Below are the code and all the weights of a small trained network. Each question names an input and a class and asks about switching units off, where a switched-off unit gives its printed mean instead of its output.

import numpy as np


def w(rows, s, z=0):
    codes = np.array(rows[::2]) - 128.0
    scale = np.full(codes.shape[1], s)
    scale[-1] = z or s
    return codes * scale


def norm(h):
    return h / np.sqrt((h * h).mean(-1, keepdims=True) + 1e-5)


def f(y):
    return y / 2 * (1 + np.tanh(0.7978845608 * (y + 0.044715 * y**3)))


def log_softmax(a):
    a = a - a.max(-1, keepdims=True)
    return a - np.log(np.exp(a).sum(-1, keepdims=True))


def net(x, mask):
    res = np.array(x, float).reshape(1, 6) / 4 @ E
    u = 0
    for l in range(2):
        y = f(norm(res) @ A[l][:, :-1].T + A[l][:, -1])
        res = res + np.where(mask[u : u + 8], y, B[l][:, -1]) @ B[l][:, :-1]
        u += 8
    return log_softmax(norm(res)[-1] @ U[:, :-1].T + U[:, -1])


A, B = {}, {}
E = w([
[66,83,199,86,47,22,80,209,81],'x0',
[146,130,70,201,123,169,236,125,153],'x1',
[78,90,89,95,138,195,156,212,147],'x2',
[91,183,196,94,99,174,226,169,66],'x3',
[192,214,102,1,148,135,136,176,205],'x4',
[58,214,95,85,185,160,109,101,59],'x5',
],0.0075)
A[0] = w([
[113,162,109,132,121,102,3,51,43,52],'0.n0',
[169,67,147,98,100,99,80,99,141,39],'0.n1',
[123,225,194,95,123,104,168,107,248,169],'0.n2',
[136,158,145,133,39,105,200,85,80,99],'0.n3',
[103,89,67,227,4,91,186,210,144,2],'0.n4',
[24,138,163,130,196,38,91,16,88,67],'0.n5',
[153,89,81,163,233,109,210,69,154,131],'0.n6',
[76,120,103,145,113,119,113,159,76,118],'0.n7',
],0.0076,0.0037)
B[0] = w([
[35,196,113,231,190,86,40,181,150,226],'0.n0',
[119,145,85,154,127,112,133,68,255,165],'0.n1',
[224,159,138,83,150,136,87,147,106,232],'0.n2',
[174,119,246,187,71,147,69,91,51,173],'0.n3',
[49,176,149,227,131,114,223,196,161,226],'0.n4',
[116,233,61,104,76,99,66,140,124,232],'0.n5',
[91,146,139,106,148,153,136,155,102,252],'0.n6',
[158,138,184,56,186,135,119,175,144,170],'0.n7',
],0.0075,0.0043)
A[1] = w([
[121,97,133,163,166,126,41,89,122,57],'1.n0',
[102,144,46,130,120,238,154,55,114,27],'1.n1',
[91,59,94,129,112,165,64,129,236,58],'1.n2',
[105,146,97,150,184,254,147,77,130,3],'1.n3',
[209,138,135,112,33,133,130,94,93,197],'1.n4',
[69,88,166,78,108,140,120,213,114,81],'1.n5',
[92,200,158,106,163,141,162,132,80,56],'1.n6',
[184,82,117,173,131,113,92,136,197,2],'1.n7',
],0.0086,0.003)
B[1] = w([
[96,160,103,99,77,89,132,99,88,191],'1.n0',
[125,98,68,125,167,178,120,60,143,225],'1.n1',
[168,143,159,140,104,96,179,48,116,201],'1.n2',
[181,160,41,180,131,139,166,62,115,252],'1.n3',
[169,145,180,104,208,126,167,170,77,194],'1.n4',
[73,8,83,90,133,199,94,72,121,243],'1.n5',
[110,79,127,149,94,82,137,66,209,213],'1.n6',
[185,32,140,83,90,62,115,127,150,179],'1.n7',
],0.011,0.0036)
U = w([
[206,178,133,58,175,140,105,195,162,197],'0',
[165,163,32,177,186,204,175,78,145,140],'1',
[63,206,112,149,129,72,8,136,127,196],'2',
[65,84,143,208,111,133,188,197,150,172],'3',
[48,17,117,31,107,193,97,141,116,94],'4',
[154,155,250,163,136,112,157,143,54,5],'5',
[174,47,131,134,96,28,116,86,188,45],'6',
],0.014,0.0031)

Each question gives the input, the list of numbers given to net, and the class t.
The units are the neurons (one row each of A and B). Each row of codes is followed by its name. A weight is (code - 128) times the scale printed after its matrix; where a second scale follows, it is the last column's (A, B and U).
mask holds one flag per neuron, layer by layer. A switched-off neuron (its flag False) gives its mean, the last column of its row in B, instead of its output. The means were averaged over made-up inputs and are rounded, as every weight is.
A unit's drop is (log p(t) with every unit on - log p(t) with that unit switched off) / (log p(t) with every unit on - log p(t) with every unit switched off).
The circuit of an input: a set's keep is (log p(t) with only the set's units on - log p(t) with every unit switched off) / (log p(t) with every unit on - log p(t) with every unit switched off). Starting from the 12 units with the biggest drops (on a tie, the unit counted first), units are removed one at a time, each time the one whose removal leaves the highest keep (on an exact tie, the one counted first), for as long as the keep stays at least 0.8.
circuit, biggest first: the units of the circuit, biggest drop first
most important unit: the unit with the biggest drop
k most important neurons: the k neurons with the biggest drops, biggest first
top k neurons in layer l: the k neurons of layer l with the biggest drops, biggest first
drop when u is switched off: that unit's drop, to one decimal
input [8,-3,-8,4,6,-7], class 5: circuit, biggest first : 1.n4
input [-6,-7,-6,-5,-7,-6], class 2: 4 most important neurons : 0.n0, 0.n5, 1.n0, 1.n6
input [5,-8,-3,7,1,-3], class 4: top 2 neurons in layer 1 : 1.n5, 1.n2
input [4,4,-2,8,6,5], class 5: top 2 neurons in layer 0 : 0.n3, 0.n5
input [3,7,-4,-4,7,6], class 0: circuit, biggest first : 0.n2, 1.n3
input [-6,-6,-4,6,0,7], class 2: top 2 neurons in layer 0 : 0.n0, 0.n5
input [4,-8,8,-5,8,-2], class 4: 2 most important neurons : 1.n5, 0.n5
input [7,7,-3,4,5,8], class 5: circuit, biggest first : 0.n3, 0.n5
input [3,0,0,6,5,6], class 4: 2 most important neurons : 1.n5, 1.n6
input [6,3,8,6,-4,0], class 4: 4 most important neurons : 1.n5, 0.n7, 0.n0, 1.n3
input [2,7,-2,6,6,5], class 5: 2 most important neurons : 0.n3, 1.n4
input [-8,1,-7,6,-3,-5], class 5: circuit, biggest first : 0.n3, 1.n4
input [-1,0,-6,6,-2,7], class 2: 2 most important neurons : 0.n0, 0.n5
input [3,-3,0,-1,2,-2], class 6: most important unit : 0.n1
input [2,5,-4,4,-7,0], class 5: 2 most important neurons : 0.n3, 0.n0
input [-2,0,-8,-4,6,2], class 0: top 2 neurons in layer 0 : 0.n2, 0.n4
input [3,-1,6,8,-7,3], class 4: drop when 1.n5 is switched off : 0.7
input [-1,-5,7,-8,3,1], class 6: drop when 1.n2 is switched off : 0.3
input [8,8,6,2,8,7], class 4: drop when 1.n5 is switched off : 0.3
input [-3,6,0,4,-3,-7], class 3: circuit, biggest first : 0.n4
